[[ 16.9   7.2 -34.0 -41.3  13.9  -1.0   7.6]
 [ -1.1  -2.8  -8.2 -13.2  19.6   3.1  18.3]
 [-13.6  -6.2 -21.7   5.5  15.7  -3.0   5.7]
 [ -3.3 -19.6  21.8  13.4   2.2  -2.1  -1.4]
 [-14.7   2.0  20.4  -1.6 -24.7   3.5   3.6]
 [  3.4  -4.9  -5.0  66.9   7.4  -3.0   0.8]
 [ -0.1  19.0  11.7   6.2  13.3  -2.7  -6.0]
 [  5.0 -25.2 -11.0   8.0  32.5   8.9   6.0]
 [ -7.0  18.8   4.4 -16.8  -1.9 -13.7  11.9]
 [  9.6  -5.0  -4.7  51.3  35.0 -21.2   4.7]
 [ -3.7 -29.8 -44.7 -42.5  10.9  -9.9  -0.9]
 [  2.2  -6.1  14.5 -65.5  46.9  -0.6   2.0]]
->
[[  2.0  -0.6  46.9 -65.5  14.5  -6.1   2.2]
 [ -0.9  -9.9  10.9 -42.5 -44.7 -29.8  -3.7]
 [  4.7 -21.2  35.0  51.3  -4.7  -5.0   9.6]
 [ 11.9 -13.7  -1.9 -16.8   4.4  18.8  -7.0]
 [  6.0   8.9  32.5   8.0 -11.0 -25.2   5.0]
 [ -6.0  -2.7  13.3   6.2  11.7  19.0  -0.1]
 [  0.8  -3.0   7.4  66.9  -5.0  -4.9   3.4]
 [  3.6   3.5 -24.7  -1.6  20.4   2.0 -14.7]
 [ -1.4  -2.1   2.2  13.4  21.8 -19.6  -3.3]
 [  5.7  -3.0  15.7   5.5 -21.7  -6.2 -13.6]
 [ 18.3   3.1  19.6 -13.2  -8.2  -2.8  -1.1]
 [  7.6  -1.0  13.9 -41.3 -34.0   7.2  16.9]]

[[-39.1  62.4]
 [-69.2  48.0]
 [-17.3  65.0]
 [-36.5 -48.6]
 [-33.9 -27.8]
 [ 15.1 -70.7]
 [ 30.2   2.6]
 [-27.9 -16.3]
 [ 34.9  32.4]
 [-32.0  88.0]
 [-44.6 -39.3]]
->
[[-39.3 -44.6]
 [ 88.0 -32.0]
 [ 32.4  34.9]
 [-16.3 -27.9]
 [  2.6  30.2]
 [-70.7  15.1]
 [-27.8 -33.9]
 [-48.6 -36.5]
 [ 65.0 -17.3]
 [ 48.0 -69.2]
 [ 62.4 -39.1]]

[[-73.6  28.7  -8.4 -24.2 -56.3  -3.4 -11.1  -7.2  22.5]
 [-43.8  21.5  -9.8 -39.7  11.5 -41.5  -0.8  48.6  18.3]]
->
[[ 18.3  48.6  -0.8 -41.5  11.5 -39.7  -9.8  21.5 -43.8]
 [ 22.5  -7.2 -11.1  -3.4 -56.3 -24.2  -8.4  28.7 -73.6]]

[[-11.5  -4.8   5.8  37.2  33.1  31.1   8.6  13.4]
 [ 11.4   6.8  -6.7 -28.4 -26.4 -24.1  -7.9 -12.7]
 [ 12.0  32.9 -47.8  -0.7  -1.4  -1.6   2.2   1.8]
 [  6.0  24.6 -35.0   5.4   5.3   5.2   7.7   6.6]
 [ 12.5   1.1   0.7 -67.1 -56.5 -51.3 -12.0 -19.0]
 [  7.4  33.9 -51.4   3.6   2.8   3.7   8.1   5.5]
 [-12.6  -5.6   1.7  37.5  34.6  31.6  11.0  13.7]
 [-11.2 -34.5  48.3   2.4   2.3   1.0  -3.9  -1.2]
 [  0.0 -12.5  16.8 -11.3 -10.7 -10.0  -9.1  -8.4]
 [  1.2 -12.3  17.0 -12.2 -12.3 -12.1 -10.2  -9.7]
 [ 12.1   1.4   0.2 -45.9 -40.0 -36.6 -10.6 -15.9]
 [-11.7 -42.3  58.6   1.1  -0.2   1.3  -4.4  -1.9]]
->
[[ -1.9  -4.4   1.3  -0.2   1.1  58.6 -42.3 -11.7]
 [-15.9 -10.6 -36.6 -40.0 -45.9   0.2   1.4  12.1]
 [ -9.7 -10.2 -12.1 -12.3 -12.2  17.0 -12.3   1.2]
 [ -8.4  -9.1 -10.0 -10.7 -11.3  16.8 -12.5   0.0]
 [ -1.2  -3.9   1.0   2.3   2.4  48.3 -34.5 -11.2]
 [ 13.7  11.0  31.6  34.6  37.5   1.7  -5.6 -12.6]
 [  5.5   8.1   3.7   2.8   3.6 -51.4  33.9   7.4]
 [-19.0 -12.0 -51.3 -56.5 -67.1   0.7   1.1  12.5]
 [  6.6   7.7   5.2   5.3   5.4 -35.0  24.6   6.0]
 [  1.8   2.2  -1.6  -1.4  -0.7 -47.8  32.9  12.0]
 [-12.7  -7.9 -24.1 -26.4 -28.4  -6.7   6.8  11.4]
 [ 13.4   8.6  31.1  33.1  37.2   5.8  -4.8 -11.5]]

[[ 37.5 -56.1   6.2 -19.1  44.1]
 [ 41.1 -70.3   3.1 -19.5  50.9]
 [ 24.6   8.9  32.0 -19.6 -33.5]
 [-25.8  74.1   4.2 -42.2  -9.3]
 [-50.5  -8.5 -38.8 -77.5 -63.9]]
->
[[-63.9 -77.5 -38.8  -8.5 -50.5]
 [ -9.3 -42.2   4.2  74.1 -25.8]
 [-33.5 -19.6  32.0   8.9  24.6]
 [ 50.9 -19.5   3.1 -70.3  41.1]
 [ 44.1 -19.1   6.2 -56.1  37.5]]

[[ 22.7  57.8]
 [-47.0  28.2]
 [ 46.9 -39.5]
 [-75.7 -47.1]
 [ -5.6  52.9]
 [-38.5  22.3]
 [-19.2 -58.7]
 [-62.4 -53.5]
 [ 50.1  47.0]
 [ 72.9  16.5]
 [ 25.0  66.0]
 [-51.3 -46.7]]
->
[[-46.7 -51.3]
 [ 66.0  25.0]
 [ 16.5  72.9]
 [ 47.0  50.1]
 [-53.5 -62.4]
 [-58.7 -19.2]
 [ 22.3 -38.5]
 [ 52.9  -5.6]
 [-47.1 -75.7]
 [-39.5  46.9]
 [ 28.2 -47.0]
 [ 57.8  22.7]]

[[ -7.3   9.9  -2.5   0.9  -7.0  -0.6   0.2]
 [-88.3  29.4  12.6 -63.0 -39.0 -54.7  30.8]
 [ 59.0 -22.0   8.6 -44.9  17.8  36.3 -15.5]
 [-83.2  35.8   9.4 -54.9 -38.8 -48.4  29.4]
 [ 48.2 -27.5   7.6 -35.3  17.2  27.2 -15.1]
 [-13.9  17.6  -3.5   1.2 -10.8  -3.2   3.3]
 [ 14.1 -14.7   1.4  -6.8   5.7   7.3  -7.3]]
->
[[ -7.3   7.3   5.7  -6.8   1.4 -14.7  14.1]
 [  3.3  -3.2 -10.8   1.2  -3.5  17.6 -13.9]
 [-15.1  27.2  17.2 -35.3   7.6 -27.5  48.2]
 [ 29.4 -48.4 -38.8 -54.9   9.4  35.8 -83.2]
 [-15.5  36.3  17.8 -44.9   8.6 -22.0  59.0]
 [ 30.8 -54.7 -39.0 -63.0  12.6  29.4 -88.3]
 [  0.2  -0.6  -7.0   0.9  -2.5   9.9  -7.3]]

[[-48.1   1.4]
 [ -2.8   1.9]
 [-14.0   1.3]
 [-34.7  -0.9]
 [-28.3   1.2]
 [-82.3   3.2]
 [-36.5  -0.6]
 [ 26.8   5.1]]
->
[[  5.1  26.8]
 [ -0.6 -36.5]
 [  3.2 -82.3]
 [  1.2 -28.3]
 [ -0.9 -34.7]
 [  1.3 -14.0]
 [  1.9  -2.8]
 [  1.4 -48.1]]

[[  8.0 -10.1 -65.9 -57.0  -0.4 -81.2   6.3  69.0  25.7  24.2  -2.1]
 [-21.3  16.6 -17.9 -21.0  36.8 -27.1 -22.6  18.9  16.0  16.7  26.8]
 [-20.0  15.0 -21.9 -24.1  35.7 -31.4 -21.1  22.9  17.5  18.0  25.7]]
->
[[ 25.7  18.0  17.5  22.9 -21.1 -31.4  35.7 -24.1 -21.9  15.0 -20.0]
 [ 26.8  16.7  16.0  18.9 -22.6 -27.1  36.8 -21.0 -17.9  16.6 -21.3]
 [ -2.1  24.2  25.7  69.0   6.3 -81.2  -0.4 -57.0 -65.9 -10.1   8.0]]
